Below is a small trained network, with its code and all its weights. Each question gives an input and a class and asks what happens when units are switched off, that is, made to give their printed mean instead of their output.

import numpy as np


def w(rows, s, z=0):
    codes = np.array(rows[::2]) - 128.0
    scale = np.full(codes.shape[1], s)
    scale[-1] = z or s
    return codes * scale


def f(y):
    return np.maximum(y, 0)


def log_softmax(a):
    a = a - a.max(-1, keepdims=True)
    return a - np.log(np.exp(a).sum(-1, keepdims=True))


def net(x, mask):
    res = np.array(x, float).reshape(1, 5) / 4 @ E
    y = f(res @ A[0][:, :-1].T + A[0][:, -1])
    res = res + np.where(mask, y, B[0][:, -1]) @ B[0][:, :-1]
    return log_softmax(res[-1] @ U[:, :-1].T + U[:, -1])


A, B = {}, {}
E = w([
[100,178,125,181,107],'x0',
[33,79,160,108,84],'x1',
[139,120,138,133,111],'x2',
[101,137,253,109,176],'x3',
[124,135,121,122,132],'x4',
],0.015)
A[0] = w([
[94,130,85,118,89,145],'N1',
[110,80,78,105,89,167],'N2',
[124,198,74,222,73,116],'N3',
[86,167,194,100,123,105],'N4',
[190,164,185,106,165,252],'N5',
[157,223,79,201,167,183],'N6',
[128,72,179,168,116,124],'N7',
[92,78,88,108,45,171],'N8',
[175,179,175,169,156,111],'N9',
[97,156,136,177,119,190],'N10',
[158,128,125,10,183,169],'N11',
[92,158,150,237,62,186],'N12',
[211,120,43,147,171,189],'N13',
[166,100,52,96,137,184],'N14',
[157,55,56,92,151,240],'N15',
[41,50,90,64,95,250],'N16',
[40,154,150,86,126,94],'N17',
],0.012,0.0037)
B[0] = w([
[97,116,45,193,174,177],'N1',
[128,61,123,236,203,193],'N2',
[69,196,93,92,82,217],'N3',
[159,114,209,149,104,195],'N4',
[78,133,158,34,176,217],'N5',
[86,177,151,107,83,233],'N6',
[162,143,125,112,104,166],'N7',
[111,91,114,184,144,210],'N8',
[75,145,95,112,255,188],'N9',
[148,231,113,219,138,166],'N10',
[171,59,151,108,131,202],'N11',
[124,202,104,131,138,197],'N12',
[163,186,136,105,61,249],'N13',
[164,178,169,158,89,212],'N14',
[231,134,139,228,113,215],'N15',
[108,71,151,170,109,246],'N16',
[205,168,174,135,21,191],'N17',
],0.008,0.014)
U = w([
[217,183,179,159,86,248],'0',
[190,113,125,1,206,124],'1',
[128,83,114,232,212,3],'2',
[126,67,195,80,70,22],'3',
[120,199,60,107,77,21],'4',
[8,170,154,109,198,240],'5',
[2,128,57,192,148,167],'6',
],0.012,0.0028)

Each question gives the input, the list of numbers given to net, and the class t.
The units are the neurons (one row each of A and B). Each row of codes is followed by its name. A weight is (code - 128) times the scale printed after its matrix; where a second scale follows, it is the last column's (A, B and U).
mask holds one flag per neuron, in row order. A switched-off neuron (its flag False) gives its mean, the last column of its row in B, instead of its output. The means were averaged over made-up inputs and are rounded, as every weight is.
A unit's drop is (log p(t) with every unit on - log p(t) with that unit switched off) / (log p(t) with every unit on - log p(t) with every unit switched off).
The circuit of an input: a set's keep is (log p(t) with only the set's units on - log p(t) with every unit switched off) / (log p(t) with every unit on - log p(t) with every unit switched off). Starting from the 12 units with the biggest drops (on a tie, the unit counted first), units are removed one at a time, each time the one whose removal leaves the highest keep (on an exact tie, the one counted first), for as long as the keep stays at least 0.8.
circuit, biggest first: the units of the circuit, biggest drop first
k most important neurons: the k neurons with the biggest drops, biggest first
drop when u is switched off: that unit's drop, to one decimal
input [8,0,5,7,5], class 5: circuit, biggest first -> (N9)
input [0,3,-1,-2,-5], class 2: circuit, biggest first -> (N6, N13)
input [4,0,-3,3,-3], class 5: 3 most important neurons -> (N15, N13, N14)
input [-8,-4,-1,1,0], class 1: 3 most important neurons -> (N5, N17, N11)
input [-1,8,8,0,5], class 2: 2 most important neurons -> (N2, N8)
input [-2,3,5,0,-7], class 2: circuit, biggest first -> (N13, N6)
input [7,-6,-2,-4,-5], class 4: drop when N10 is switched off -> 0.0
input [1,-3,-5,1,3], class 5: drop when N15 is switched off -> 0.1
input [2,7,3,5,-4], class 0: drop when N10 is switched off -> 0.2
input [5,4,2,8,2], class 0: drop when N17 is switched off -> 1.0
